Below are the code and all the weights of a small trained network. Each question names an input and a target symbol and asks about switching units off, where a switched-off unit gives its printed mean instead of its output.

import numpy as np


def w(rows, s, z=0):
    codes = np.array(rows[::2]) - 128.0
    scale = np.full(codes.shape[1], s)
    scale[-1] = z or s
    return codes * scale


def norm(h):
    return h / np.sqrt((h * h).mean(-1, keepdims=True) + 1e-5)


def f(y):
    return y / 2 * (1 + np.tanh(0.7978845608 * (y + 0.044715 * y**3)))


def softmax(a):
    e = np.exp(a - a.max(-1, keepdims=True))
    return e / e.sum(-1, keepdims=True)


def log_softmax(a):
    a = a - a.max(-1, keepdims=True)
    return a - np.log(np.exp(a).sum(-1, keepdims=True))


def net(x, mask):
    ids = ['ΔΘΨαζξπφω'.index(c) for c in x.split()]
    T = len(ids)
    res = E[ids] + P[:T]
    u = 0
    for l in range(2):
        r = norm(res)
        for j in range(3):
            rows = slice(2 * j, 2 * j + 2)
            q, k, v = (r @ M[l][rows].T for M in (Q, K, V))
            z = softmax(np.where(np.tri(T) > 0, q @ k.T / 2**0.5, -1e9)) @ v
            o = O[l][rows]
            res = res + np.where(mask[u + j], z, o[:, -1]) @ o[:, :-1]
        u += 3
        y = f(norm(res) @ A[l][:, :-1].T + A[l][:, -1])
        res = res + np.where(mask[u : u + 4], y, B[l][:, -1]) @ B[l][:, :-1]
        u += 4
    return log_softmax(norm(res)[-1] @ U[:, :-1].T + U[:, -1])


Q, K, V, O, A, B = {}, {}, {}, {}, {}, {}
E = w([
[102,158,253],'Δ',
[139,219,161],'Θ',
[221,222,33],'Ψ',
[143,231,170],'α',
[187,49,170],'ζ',
[164,158,69],'ξ',
[144,119,53],'π',
[84,84,138],'φ',
[112,18,75],'ω',
],0.011)
P = w([
[219,150,156],'0',
[179,164,97],'1',
[173,133,92],'2',
[151,120,106],'3',
[150,126,109],'4',
[121,132,123],'5',
[189,3,207],'6',
],0.0037)
Q[0] = w([
[49,35,66],'0.h1',
[188,43,2],'0.h1',
[76,138,166],'0.h2',
[106,171,202],'0.h2',
[152,112,62],'0.h3',
[150,65,184],'0.h3',
],0.012)
K[0] = w([
[178,60,185],'0.h1',
[92,10,172],'0.h1',
[168,98,119],'0.h2',
[168,69,171],'0.h2',
[158,113,99],'0.h3',
[56,155,96],'0.h3',
],0.014)
V[0] = w([
[145,137,121],'0.h1',
[252,142,166],'0.h1',
[105,208,161],'0.h2',
[9,136,144],'0.h2',
[58,133,229],'0.h3',
[126,243,150],'0.h3',
],0.016)
O[0] = w([
[147,94,148,111],'0.h1',
[241,80,191,128],'0.h1',
[197,194,177,49],'0.h2',
[111,254,111,62],'0.h2',
[14,215,162,96],'0.h3',
[213,214,179,2],'0.h3',
],0.012,0.0066)
A[0] = w([
[117,90,155,57],'0.n1',
[217,154,49,1],'0.n2',
[194,39,167,154],'0.n3',
[245,190,2,88],'0.n4',
],0.0073,0.00092)
B[0] = w([
[101,114,128,149],'0.n1',
[173,45,63,124],'0.n2',
[165,113,233,253],'0.n3',
[181,86,1,138],'0.n4',
],0.0094,0.003)
Q[1] = w([
[158,202,238],'1.h1',
[234,96,87],'1.h1',
[135,142,115],'1.h2',
[118,167,114],'1.h2',
[107,97,152],'1.h3',
[65,165,5],'1.h3',
],0.021)
K[1] = w([
[162,175,226],'1.h1',
[200,97,84],'1.h1',
[137,123,129],'1.h2',
[104,93,160],'1.h2',
[144,88,125],'1.h3',
[139,153,2],'1.h3',
],0.023)
V[1] = w([
[184,115,25],'1.h1',
[190,198,25],'1.h1',
[184,255,205],'1.h2',
[48,249,5],'1.h2',
[130,153,100],'1.h3',
[42,41,249],'1.h3',
],0.011)
O[1] = w([
[133,69,159,152],'1.h1',
[164,65,104,83],'1.h1',
[52,56,145,1],'1.h2',
[231,56,152,92],'1.h2',
[156,130,121,111],'1.h3',
[79,141,249,211],'1.h3',
],0.013,0.0069)
A[1] = w([
[107,94,182,251],'1.n1',
[248,203,125,163],'1.n2',
[84,177,60,125],'1.n3',
[134,52,115,87],'1.n4',
],0.014,0.0028)
B[1] = w([
[143,214,118,254],'1.n1',
[137,255,43,189],'1.n2',
[228,125,86,204],'1.n3',
[64,93,253,217],'1.n4',
],0.014,0.0049)
U = w([
[107,191,159,37],'Δ',
[192,205,136,134],'Θ',
[228,87,132,68],'Ψ',
[188,203,131,96],'α',
[102,63,223,152],'ζ',
[215,44,157,183],'ξ',
[150,10,151,84],'π',
[12,140,52,253],'φ',
[26,2,135,26],'ω',
],0.0098,0.0035)

Each question gives the input, a string of symbols that net reads in full, and the target symbol t.
The units are the heads (2 rows each of Q, K, V and O) and the neurons (one row each of A and B). Each row of codes is followed by its name. A weight is (code - 128) times the scale printed after its matrix; where a second scale follows, it is the last column's (O, A, B and U).
mask holds one flag per unit, layer by layer, with each layer's heads first. A switched-off unit (its flag False) gives its mean, the last column of its rows in O or B, instead of its output. The means were averaged over made-up inputs and are rounded, as every weight is.
A unit's drop is (log p(t) with every unit on - log p(t) with that unit switched off) / (log p(t) with every unit on - log p(t) with every unit switched off).
The circuit of an input: a set's keep is (log p(t) with only the set's units on - log p(t) with every unit switched off) / (log p(t) with every unit on - log p(t) with every unit switched off). Starting from the 12 units with the biggest drops (on a tie, the unit counted first), units are removed one at a time, each time the one whose removal leaves the highest keep (on an exact tie, the one counted first), for as long as the keep stays at least 0.8.
units of the circuit, in order: the units of the circuit, biggest drop first
most important unit: the unit with the biggest drop
heads that matter: for each layer, one digit per head in row order, 1 if its drop is at least 0.15 and else 0, layers parted by /
drop when u is switched off: that unit's drop, to one decimal
input ζ Θ ζ, target Θ: heads that matter -> 001 / 000
input α ζ Θ, target ζ: heads that matter -> 011 / 010
input ζ ζ Θ Ψ φ φ ω, target φ: units of the circuit, in order -> (1.h2; 0.h1)
input φ Θ ζ α, target ζ: heads that matter -> 110 / 010
input π Δ ξ, target ξ: units of the circuit, in order -> (0.h3)
input Δ Θ ζ, target Θ: heads that matter -> 011 / 000
input ζ ω φ Ψ, target φ: heads that matter -> 100 / 010
input Θ ω Δ ζ ω, target ζ: heads that matter -> 101 / 010
input Θ ζ ζ π ζ α, target ζ: heads that matter -> 111 / 000
input φ ξ ξ, target ξ: heads that matter -> 000 / 100
input ξ π α π ω φ, target φ: drop when 0.h3 is switched off -> 0.1
input Θ ω ζ ξ, target ζ: drop when 1.n4 is switched off -> 0.1
input ζ ζ ζ ξ, target ζ: drop when 1.n1 is switched off -> 0.0
input φ α ζ Θ ζ Θ, target ζ: most important unit -> 0.h2
input ξ ξ φ φ ζ, target φ: drop when 0.h1 is switched off -> 0.1
